Here is a tiny trained network, its code and every weight. The questions are about switching its units off for an input and a target symbol, where a switched-off unit gives its printed mean instead of its output.

import numpy as np


def w(rows, s, z=0):
    codes = np.array(rows[::2]) - 128.0
    scale = np.full(codes.shape[1], s)
    scale[-1] = z or s
    return codes * scale


def norm(h):
    return h / np.sqrt((h * h).mean(-1, keepdims=True) + 1e-5)


def f(y):
    return np.maximum(y, 0)


def softmax(a):
    e = np.exp(a - a.max(-1, keepdims=True))
    return e / e.sum(-1, keepdims=True)


def log_softmax(a):
    a = a - a.max(-1, keepdims=True)
    return a - np.log(np.exp(a).sum(-1, keepdims=True))


def net(x, mask):
    ids = ['αβεζθξσφψ'.index(c) for c in x.split()]
    T = len(ids)
    res = E[ids] + P[:T]
    u = 0
    for l in range(2):
        r = norm(res)
        for j in range(2):
            rows = slice(3 * j, 3 * j + 3)
            q, k, v = (r @ M[l][rows].T for M in (Q, K, V))
            z = softmax(np.where(np.tri(T) > 0, q @ k.T / 3**0.5, -1e9)) @ v
            o = O[l][rows]
            res = res + np.where(mask[u + j], z, o[:, -1]) @ o[:, :-1]
        u += 2
        y = f(norm(res) @ A[l][:, :-1].T + A[l][:, -1])
        res = res + np.where(mask[u : u + 4], y, B[l][:, -1]) @ B[l][:, :-1]
        u += 4
    return log_softmax(norm(res)[-1] @ U[:, :-1].T + U[:, -1])


Q, K, V, O, A, B = {}, {}, {}, {}, {}, {}
E = w([
[175,95,9,169],'α',
[64,146,117,78],'β',
[83,155,122,98],'ε',
[98,133,84,96],'ζ',
[71,157,150,103],'θ',
[50,142,152,75],'ξ',
[83,160,183,109],'σ',
[65,158,146,94],'φ',
[104,144,91,134],'ψ',
],0.011)
P = w([
[86,125,127,224],'0',
[144,164,5,53],'1',
[48,28,162,113],'2',
[142,172,44,59],'3',
[122,64,176,140],'4',
[137,179,64,66],'5',
[146,76,182,153],'6',
[141,168,43,65],'7',
[150,82,179,170],'8',
],0.012)
Q[0] = w([
[67,150,228,111],'0.h1',
[121,215,133,163],'0.h1',
[172,171,113,87],'0.h1',
[142,196,151,136],'0.h2',
[111,12,126,148],'0.h2',
[50,158,90,180],'0.h2',
],0.011)
K[0] = w([
[201,255,215,95],'0.h1',
[162,156,48,83],'0.h1',
[176,71,22,86],'0.h1',
[104,155,197,136],'0.h2',
[196,177,25,208],'0.h2',
[216,176,94,147],'0.h2',
],0.0084)
V[0] = w([
[222,107,92,89],'0.h1',
[200,127,205,224],'0.h1',
[88,171,233,100],'0.h1',
[140,245,46,81],'0.h2',
[175,106,144,192],'0.h2',
[2,153,189,49],'0.h2',
],0.005)
O[0] = w([
[137,113,112,134,38],'0.h1',
[109,102,154,138,3],'0.h1',
[39,103,119,63,33],'0.h1',
[173,155,144,135,252],'0.h2',
[111,133,163,100,71],'0.h2',
[175,97,2,102,97],'0.h2',
],0.0074,0.0025)
A[0] = w([
[95,101,212,156,34],'0.n1',
[83,129,186,150,3],'0.n2',
[168,12,69,109,119],'0.n3',
[102,146,239,68,241],'0.n4',
],0.011,0.0019)
B[0] = w([
[190,85,222,109,229],'0.n1',
[155,177,164,117,197],'0.n2',
[73,223,255,108,254],'0.n3',
[46,81,252,82,247],'0.n4',
],0.0084,0.0047)
Q[1] = w([
[82,152,122,175],'1.h1',
[166,91,183,140],'1.h1',
[160,253,92,25],'1.h1',
[136,86,129,80],'1.h2',
[125,135,105,90],'1.h2',
[31,132,149,137],'1.h2',
],0.017)
K[1] = w([
[173,141,241,127],'1.h1',
[240,131,110,107],'1.h1',
[30,72,113,254],'1.h1',
[106,107,84,99],'1.h2',
[18,129,112,163],'1.h2',
[109,108,229,99],'1.h2',
],0.0094)
V[1] = w([
[3,26,255,46],'1.h1',
[57,210,37,131],'1.h1',
[129,219,236,139],'1.h1',
[70,127,70,138],'1.h2',
[204,106,72,126],'1.h2',
[72,110,145,100],'1.h2',
],0.011)
O[1] = w([
[123,89,255,73,17],'1.h1',
[232,49,119,220,246],'1.h1',
[78,7,132,37,125],'1.h1',
[32,96,172,135,142],'1.h2',
[85,99,102,85,86],'1.h2',
[216,146,120,195,141],'1.h2',
],0.0088,0.012)
A[1] = w([
[145,111,192,246,81],'1.n1',
[81,167,158,231,254],'1.n2',
[101,180,66,143,6],'1.n3',
[16,211,177,226,209],'1.n4',
],0.013,0.0042)
B[1] = w([
[86,174,112,68,250],'1.n1',
[124,83,186,131,224],'1.n2',
[123,151,140,173,152],'1.n3',
[123,125,163,6,166],'1.n4',
],0.021,0.013)
U = w([
[25,105,180,143,205],'α',
[148,222,178,111,82],'β',
[190,192,158,166,114],'ε',
[85,75,149,254,254],'ζ',
[114,81,59,75,89],'θ',
[42,210,95,163,139],'ξ',
[195,110,87,114,111],'σ',
[188,41,133,126,106],'φ',
[196,177,96,57,2],'ψ',
],0.016,0.0094)

Each question gives the input, a string of symbols that net reads in full, and the target symbol t.
The units are the heads (3 rows each of Q, K, V and O) and the neurons (one row each of A and B). Each row of codes is followed by its name. A weight is (code - 128) times the scale printed after its matrix; where a second scale follows, it is the last column's (O, A, B and U).
mask holds one flag per unit, layer by layer, with each layer's heads first. A switched-off unit (its flag False) gives its mean, the last column of its rows in O or B, instead of its output. The means were averaged over made-up inputs and are rounded, as every weight is.
A unit's drop is (log p(t) with every unit on - log p(t) with that unit switched off) / (log p(t) with every unit on - log p(t) with every unit switched off).
The circuit of an input: a set's keep is (log p(t) with only the set's units on - log p(t) with every unit switched off) / (log p(t) with every unit on - log p(t) with every unit switched off). Starting from all 12 units, units are removed one at a time, each time the one whose removal leaves the highest keep (on an exact tie, the one counted first), for as long as the keep stays at least 0.8.
units of the circuit, in order: the units of the circuit, biggest drop first
k most important neurons: the k neurons with the biggest drops, biggest first
k most important neurons of layer l: the k neurons of layer l with the biggest drops, biggest first
input ε ψ ψ ε α α, target σ: 3 most important neurons	(0.n4; 0.n3; 0.n1)
input ζ ε α φ, target ζ: units of the circuit, in order	(0.n3; 1.n1; 1.n4)
input α σ ξ φ, target ξ: 2 most important neurons of layer 1	(1.n3; 1.n4)
input ζ ζ α ψ, target ζ: units of the circuit, in order	(1.n1; 1.n4)
input θ φ ζ θ ψ α, target φ: 3 most important neurons of layer 1	(1.n1; 1.n4; 1.n2)
input α α α ψ, target ξ: units of the circuit, in order	(1.h1; 0.n4; 1.n3; 0.n3)
input σ α α ψ α ζ ψ ψ, target α: units of the circuit, in order	(1.h1)
input ε α φ α α ζ ψ α, target σ: 3 most important neurons	(0.n4; 0.n3; 1.n2)
input α α θ ε, target ξ: units of the circuit, in order	(1.h1; 0.n4; 1.n3)
input θ ε α ζ θ θ ζ θ, target φ: units of the circuit, in order	(1.n1; 0.h2)
input α β ζ ψ ζ σ α ζ, target ξ: units of the circuit, in order	(1.h1; 0.n4; 1.n3)
input ε α ε θ ψ ξ, target σ: 3 most important neurons	(0.n4; 1.n2; 0.n3)
input ψ ξ σ σ, target θ: 2 most important neurons of layer 0	(0.n4; 0.n3)
input ζ α α, target β: units of the circuit, in order	(0.n3; 1.h2)
input ε ψ φ ψ θ ψ, target σ: most important neuron	(0.n4)
input β α σ ψ, target ε: 3 most important neurons	(0.n3; 0.n4; 0.n1)
input ψ ζ ψ ζ, target θ: 3 most important neurons	(0.n4; 1.n1; 1.n2)
input φ θ ψ σ, target ψ: 4 most important neurons	(0.n4; 0.n3; 1.n2; 0.n1)
input ζ ζ ε ε α φ, target ζ: units of the circuit, in order	(1.n1; 1.n4; 0.h2)
input α α α ψ ε ζ α σ, target ξ: 2 most important neurons of layer 0	(0.n3; 0.n4)
input α ζ ψ ψ α α ψ σ, target ξ: 2 most important neurons of layer 0	(0.n4; 0.n3)
input ζ α θ ψ α ζ, target ζ: units of the circuit, in order	(1.n1; 1.n4)
input ψ β α α, target θ: 3 most important neurons	(0.n3; 0.n4; 1.n2)
input ξ ζ α α ψ ζ ε α, target β: units of the circuit, in order	(1.h1; 0.n4; 0.n1)
input ζ σ α ζ ξ σ ε ξ, target ζ: 2 most important neurons of layer 1	(1.n1; 1.n4)
input β φ α φ σ α ε α α, target ζ: 2 most important neurons of layer 1	(1.n2; 1.n1)
input β α φ α α θ, target ε: most important neuron of layer 1	(1.n4)
input φ ψ ζ ψ θ σ, target ψ: 2 most important neurons of layer 0	(0.n3; 0.n4)
input θ α ψ α, target φ: 2 most important neurons	(1.n1; 0.n4)
